Below is a small trained network, with its code and all its weights. Each question gives an input and a target symbol and asks what happens when units are switched off, that is, made to give their printed mean instead of their output.

import numpy as np


def w(rows, s, z=0):
    codes = np.array(rows[::2]) - 128.0
    scale = np.full(codes.shape[1], s)
    scale[-1] = z or s
    return codes * scale


def f(y):
    return np.maximum(y, 0)


def softmax(a):
    e = np.exp(a - a.max(-1, keepdims=True))
    return e / e.sum(-1, keepdims=True)


def log_softmax(a):
    a = a - a.max(-1, keepdims=True)
    return a - np.log(np.exp(a).sum(-1, keepdims=True))


def net(x, mask):
    ids = ['Πβγδεζηθλμξτψ'.index(c) for c in x.split()]
    T = len(ids)
    res = E[ids] + P[:T]
    u = 0
    for l in range(2):
        r = res
        for j in range(3):
            rows = slice(3 * j, 3 * j + 3)
            q, k, v = (r @ M[l][rows].T for M in (Q, K, V))
            z = softmax(np.where(np.tri(T) > 0, q @ k.T / 3**0.5, -1e9)) @ v
            o = O[l][rows]
            res = res + np.where(mask[u + j], z, o[:, -1]) @ o[:, :-1]
        u += 3
        y = f(res @ A[l][:, :-1].T + A[l][:, -1])
        res = res + np.where(mask[u : u + 4], y, B[l][:, -1]) @ B[l][:, :-1]
        u += 4
    return log_softmax(res[-1] @ U[:, :-1].T + U[:, -1])


Q, K, V, O, A, B = {}, {}, {}, {}, {}, {}
E = w([
[135,78,88,141,106],'Π',
[152,156,101,199,181],'β',
[197,149,100,90,143],'γ',
[97,110,101,182,91],'δ',
[211,189,147,103,109],'ε',
[65,222,241,101,104],'ζ',
[68,112,162,141,37],'η',
[177,141,142,152,227],'θ',
[108,206,163,180,145],'λ',
[135,194,182,111,198],'μ',
[7,171,78,104,126],'ξ',
[68,182,169,104,37],'τ',
[157,28,156,86,116],'ψ',
],0.011)
P = w([
[112,205,152,44,98],'0',
[162,175,155,139,162],'1',
[165,116,82,250,90],'2',
[85,186,157,39,132],'3',
[146,150,161,121,170],'4',
[168,115,80,255,89],'5',
[87,184,171,49,128],'6',
[145,143,158,120,167],'7',
[162,114,79,252,95],'8',
[87,180,165,51,132],'9',
[144,149,156,122,172],'10',
[170,111,81,251,88],'11',
[94,180,165,55,133],'12',
],0.0062)
Q[0] = w([
[208,162,145,107,153],'0.h0',
[103,6,60,102,99],'0.h0',
[60,102,107,169,76],'0.h0',
[117,179,181,37,160],'0.h1',
[123,104,92,194,102],'0.h1',
[142,214,173,28,207],'0.h1',
[118,146,68,143,132],'0.h2',
[115,138,126,62,33],'0.h2',
[86,123,128,215,253],'0.h2',
],0.0075)
K[0] = w([
[109,77,105,158,138],'0.h0',
[189,142,176,112,170],'0.h0',
[158,185,131,101,104],'0.h0',
[105,134,184,58,176],'0.h1',
[137,129,75,173,89],'0.h1',
[117,139,189,72,203],'0.h1',
[92,155,118,121,123],'0.h2',
[127,85,78,199,55],'0.h2',
[144,196,138,41,250],'0.h2',
],0.011)
V[0] = w([
[214,68,216,117,157],'0.h0',
[70,187,55,70,174],'0.h0',
[123,184,44,166,33],'0.h0',
[178,255,97,96,145],'0.h1',
[135,93,64,223,71],'0.h1',
[159,173,95,190,56],'0.h1',
[130,144,160,81,160],'0.h2',
[132,126,195,172,165],'0.h2',
[147,175,105,45,173],'0.h2',
],0.0051)
O[0] = w([
[147,31,153,160,109,81],'0.h0',
[61,178,63,96,150,160],'0.h0',
[138,226,118,160,147,193],'0.h0',
[150,255,106,110,123,255],'0.h1',
[111,99,97,179,128,86],'0.h1',
[141,171,84,213,99,171],'0.h1',
[145,124,126,148,163,146],'0.h2',
[175,99,118,142,117,132],'0.h2',
[126,160,107,143,204,174],'0.h2',
],0.0059,0.0024)
A[0] = w([
[35,171,116,66,57,223],'0.n0',
[175,109,54,173,177,3],'0.n1',
[126,206,171,77,208,142],'0.n2',
[173,170,208,3,171,24],'0.n3',
],0.0077,0.003)
B[0] = w([
[104,172,135,43,105,215],'0.n0',
[108,77,1,19,122,149],'0.n1',
[91,88,147,164,176,255],'0.n2',
[73,85,63,200,82,220],'0.n3',
],0.0096,0.006)
Q[1] = w([
[39,125,210,254,177],'1.h0',
[11,127,169,248,181],'1.h0',
[102,242,143,121,39],'1.h0',
[177,168,149,242,89],'1.h1',
[88,58,103,70,104],'1.h1',
[131,143,161,90,147],'1.h1',
[68,17,39,187,59],'1.h2',
[235,150,212,133,202],'1.h2',
[56,146,24,149,94],'1.h2',
],0.0061)
K[1] = w([
[48,195,248,212,221],'1.h0',
[2,199,225,188,194],'1.h0',
[142,169,170,105,48],'1.h0',
[170,155,133,203,80],'1.h1',
[75,127,164,93,185],'1.h1',
[126,111,101,116,126],'1.h1',
[89,73,57,147,68],'1.h2',
[110,174,254,174,179],'1.h2',
[118,140,24,73,54],'1.h2',
],0.0087)
V[1] = w([
[53,163,221,149,152],'1.h0',
[84,209,212,148,243],'1.h0',
[99,130,188,172,40],'1.h0',
[185,157,84,186,66],'1.h1',
[167,141,41,163,186],'1.h1',
[132,146,179,222,115],'1.h1',
[166,120,64,2,50],'1.h2',
[90,187,207,142,99],'1.h2',
[147,193,211,238,184],'1.h2',
],0.0054)
O[1] = w([
[66,110,252,196,148,216],'1.h0',
[118,76,239,194,228,252],'1.h0',
[50,238,203,159,73,119],'1.h0',
[203,171,202,188,136,119],'1.h1',
[190,121,91,231,205,161],'1.h1',
[75,198,181,219,48,109],'1.h1',
[144,220,31,87,42,148],'1.h2',
[194,111,205,173,107,135],'1.h2',
[137,98,251,202,234,86],'1.h2',
],0.0043,0.0036)
A[1] = w([
[25,130,147,1,85,23],'1.n0',
[229,143,152,94,160,252],'1.n1',
[126,204,110,118,150,227],'1.n2',
[61,72,199,127,182,195],'1.n3',
],0.0081,0.0037)
B[1] = w([
[255,84,104,235,146,231],'1.n0',
[236,96,228,84,38,172],'1.n1',
[135,227,116,89,168,230],'1.n2',
[100,56,129,33,68,253],'1.n3',
],0.0073,0.0066)
U = w([
[61,98,77,62,84,33],'Π',
[97,180,164,48,113,35],'β',
[183,118,105,152,227,66],'γ',
[96,182,115,163,141,195],'δ',
[151,161,155,251,169,48],'ε',
[97,112,144,156,37,46],'ζ',
[110,181,130,121,80,189],'η',
[158,54,120,136,105,110],'θ',
[165,117,193,134,162,156],'λ',
[97,57,97,217,149,189],'μ',
[90,163,79,87,204,251],'ξ',
[178,154,182,146,94,78],'τ',
[164,107,129,2,85,172],'ψ',
],0.011,0.0028)

Each question gives the input, a string of symbols that net reads in full, and the target symbol t.
The units are the heads (3 rows each of Q, K, V and O) and the neurons (one row each of A and B). Each row of codes is followed by its name. A weight is (code - 128) times the scale printed after its matrix; where a second scale follows, it is the last column's (O, A, B and U).
mask holds one flag per unit, layer by layer, with each layer's heads first. A switched-off unit (its flag False) gives its mean, the last column of its rows in O or B, instead of its output. The means were averaged over made-up inputs and are rounded, as every weight is.
A unit's drop is (log p(t) with every unit on - log p(t) with that unit switched off) / (log p(t) with every unit on - log p(t) with every unit switched off).
The circuit of an input: a set's keep is (log p(t) with only the set's units on - log p(t) with every unit switched off) / (log p(t) with every unit on - log p(t) with every unit switched off). Starting from the 12 units with the biggest drops (on a tie, the unit counted first), units are removed one at a time, each time the one whose removal leaves the highest keep (on an exact tie, the one counted first), for as long as the keep stays at least 0.8.
units of the circuit, in order: the units of the circuit, biggest drop first
unit that matters most: the unit with the biggest drop
top k neurons: the k neurons with the biggest drops, biggest first
top k neurons in layer l: the k neurons of layer l with the biggest drops, biggest first
which heads matter: for each layer, one digit per head in row order, 1 if its drop is at least 0.15 and else 0, layers parted by /
drop of u: that unit's drop, to one decimal
input γ Π β γ μ ε γ β ζ, target β: which heads matter : 000 / 000
input η δ γ γ ξ ε μ, target Π: units of the circuit, in order : (1.n3; 0.n2; 0.n3; 0.h1)
input γ γ μ δ γ ε ζ λ, target λ: top 2 neurons : (1.n3; 0.n1)
input ξ γ ξ ξ ε, target ξ: units of the circuit, in order : (0.h0; 1.n0; 0.n2)
input β μ β, target ξ: top 3 neurons in layer 0 : (0.n1; 0.n2; 0.n3)
input γ γ γ ζ λ γ γ δ δ η Π γ ξ, target γ: units of the circuit, in order : (1.n0; 0.n0; 1.h1)
input γ μ β θ μ λ λ δ γ γ θ ξ Π, target ψ: units of the circuit, in order : (0.n3; 1.h0; 0.n2)
input ψ δ δ γ γ ε, target τ: units of the circuit, in order : (1.n1; 0.n3; 1.n3; 0.n2)
input ξ γ μ Π λ Π, target Π: units of the circuit, in order : (0.n1; 0.n2; 0.h1; 1.h2)
input η ψ ε γ γ μ, target λ: unit that matters most : 0.n3
input δ δ γ θ, target μ: top 4 neurons : (0.n3; 0.n2; 0.n0; 1.n2)
input ψ δ δ ζ, target ζ: top 3 neurons : (1.n0; 0.n3; 1.n3)
input λ δ ε γ γ λ δ λ, target λ: which heads matter : 000 / 101
input γ γ λ μ δ ε, target τ: unit that matters most : 1.n1
input γ η λ ψ λ δ ζ, target ζ: top 4 neurons : (0.n3; 1.n0; 1.n3; 0.n2)
input ε δ γ η μ γ λ, target β: top 2 neurons in layer 0 : (0.n0; 0.n2)
input λ λ γ ζ ζ ε Π ψ γ ξ, target γ: top 2 neurons in layer 0 : (0.n0; 0.n3)
input ε δ δ γ γ γ ε μ, target μ: top 2 neurons in layer 0 : (0.n3; 0.n2)
input δ ε λ ε ξ γ γ δ ε ψ γ ζ, target β: top 3 neurons in layer 0 : (0.n3; 0.n0; 0.n1)
input γ ε γ γ ε ε γ ε γ δ μ, target μ: top 3 neurons : (0.n3; 0.n2; 0.n0)
input μ δ μ, target λ: top 2 neurons in layer 1 : (1.n3; 1.n1)
input λ ψ γ, target ψ: unit that matters most : 1.h0
input ε δ γ θ ε γ Π, target ψ: top 4 neurons : (0.n3; 0.n2; 1.n1; 0.n1)
input γ λ ψ δ λ μ μ, target Π: top 2 neurons : (1.n3; 0.n3)
input γ γ η ξ ε μ Π γ γ, target ψ: top 3 neurons in layer 0 : (0.n1; 0.n2; 0.n3)
input δ θ ε η ζ δ γ δ θ θ δ ε λ, target β: drop of 1.n3 : 0.8
input γ γ ε λ γ ψ β, target λ: drop of 1.h2 : 0.3
input γ γ μ λ δ δ γ δ γ γ γ Π, target Π: drop of 1.n0 : 0.3
input γ γ δ ξ λ γ ψ, target θ: drop of 0.n2 : 0.0
